Below is a small trained network, with its code and all its weights. Each question gives an input and a class and asks what happens when units are switched off, that is, made to give their printed mean instead of their output.

import numpy as np


def w(rows, s, z=0):
    codes = np.array(rows[::2]) - 128.0
    scale = np.full(codes.shape[1], s)
    scale[-1] = z or s
    return codes * scale


def f(y):
    return np.maximum(y, 0)


def log_softmax(a):
    a = a - a.max(-1, keepdims=True)
    return a - np.log(np.exp(a).sum(-1, keepdims=True))


def net(x, mask):
    res = np.array(x, float).reshape(1, 2) / 4 @ E
    y = f(res @ A[0][:, :-1].T + A[0][:, -1])
    res = res + np.where(mask, y, B[0][:, -1]) @ B[0][:, :-1]
    return log_softmax(res[-1] @ U[:, :-1].T + U[:, -1])


A, B = {}, {}
E = w([
[41,88,172,247,169,96],'x0',
[98,44,75,75,187,190],'x1',
],0.013)
A[0] = w([
[51,38,98,133,201,153,132],'N1',
[88,109,206,210,105,47,148],'N2',
[223,147,48,59,78,180,174],'N3',
[202,153,77,50,126,167,171],'N4',
[21,17,111,155,198,170,220],'N5',
[118,188,247,197,112,42,188],'N6',
[124,121,131,125,117,124,108],'N7',
[176,176,166,116,79,95,65],'N8',
[235,154,93,87,70,139,204],'N9',
[167,142,84,96,115,166,84],'N10',
[117,93,45,98,164,215,254],'N11',
[86,61,105,130,148,126,125],'N12',
[170,196,157,150,59,55,154],'N13',
[82,156,194,155,118,82,130],'N14',
[183,145,70,61,119,196,154],'N15',
],0.012,0.0047)
B[0] = w([
[101,172,197,79,176,141,217],'N1',
[69,183,110,131,138,114,219],'N2',
[182,128,96,129,97,79,227],'N3',
[176,115,103,128,111,75,213],'N4',
[86,163,192,53,195,171,249],'N5',
[89,157,252,76,170,39,227],'N6',
[134,138,130,145,128,135,128],'N7',
[155,189,170,84,95,171,166],'N8',
[189,101,111,142,79,121,209],'N9',
[153,157,109,132,145,87,169],'N10',
[133,84,151,146,251,106,218],'N11',
[119,152,176,88,141,139,175],'N12',
[126,199,167,89,88,120,193],'N13',
[70,174,141,155,132,77,180],'N14',
[141,125,94,130,150,28,208],'N15',
],0.011,0.021)
U = w([
[162,134,141,94,127,109,164],'0',
[146,156,75,126,70,144,76],'1',
[150,42,66,164,124,118,245],'2',
[131,105,143,137,119,165,12],'3',
[66,168,138,119,157,101,108],'4',
[88,118,157,118,168,247,252],'5',
[103,155,166,126,74,152,67],'6',
],0.014,0.0027)

Each question gives the input, the list of numbers given to net, and the class t.
The units are the neurons (one row each of A and B). Each row of codes is followed by its name. A weight is (code - 128) times the scale printed after its matrix; where a second scale follows, it is the last column's (A, B and U).
mask holds one flag per neuron, in row order. A switched-off neuron (its flag False) gives its mean, the last column of its row in B, instead of its output. The means were averaged over made-up inputs and are rounded, as every weight is.
A unit's drop is (log p(t) with every unit on - log p(t) with that unit switched off) / (log p(t) with every unit on - log p(t) with every unit switched off).
The circuit of an input: a set's keep is (log p(t) with only the set's units on - log p(t) with every unit switched off) / (log p(t) with every unit on - log p(t) with every unit switched off). Starting from the 12 units with the biggest drops (on a tie, the unit counted first), units are removed one at a time, each time the one whose removal leaves the highest keep (on an exact tie, the one counted first), for as long as the keep stays at least 0.8.
units of the circuit, in order: the units of the circuit, biggest drop first
top k neurons: the k neurons with the biggest drops, biggest first
drop of u: that unit's drop, to one decimal
input [-1,-2], class 0: units of the circuit, in order => [N2; N5]
input [-4,-8], class 0: units of the circuit, in order => [N9]
input [-2,5], class 0: units of the circuit, in order => [N2; N6]
input [-3,-7], class 6: units of the circuit, in order => [N11; N13; N8]
input [-1,3], class 0: top 3 neurons => [N2; N6; N14]
input [-2,2], class 2: top 2 neurons => [N6; N5]
input [-5,-2], class 1: top 2 neurons => [N6; N5]
input [-5,-3], class 1: drop of N6 => 0.2
input [8,5], class 5: drop of N5 => 0.1
input [-3,4], class 2: drop of N5 => 0.1
input [-4,-1], class 0: drop of N9 => -0.3
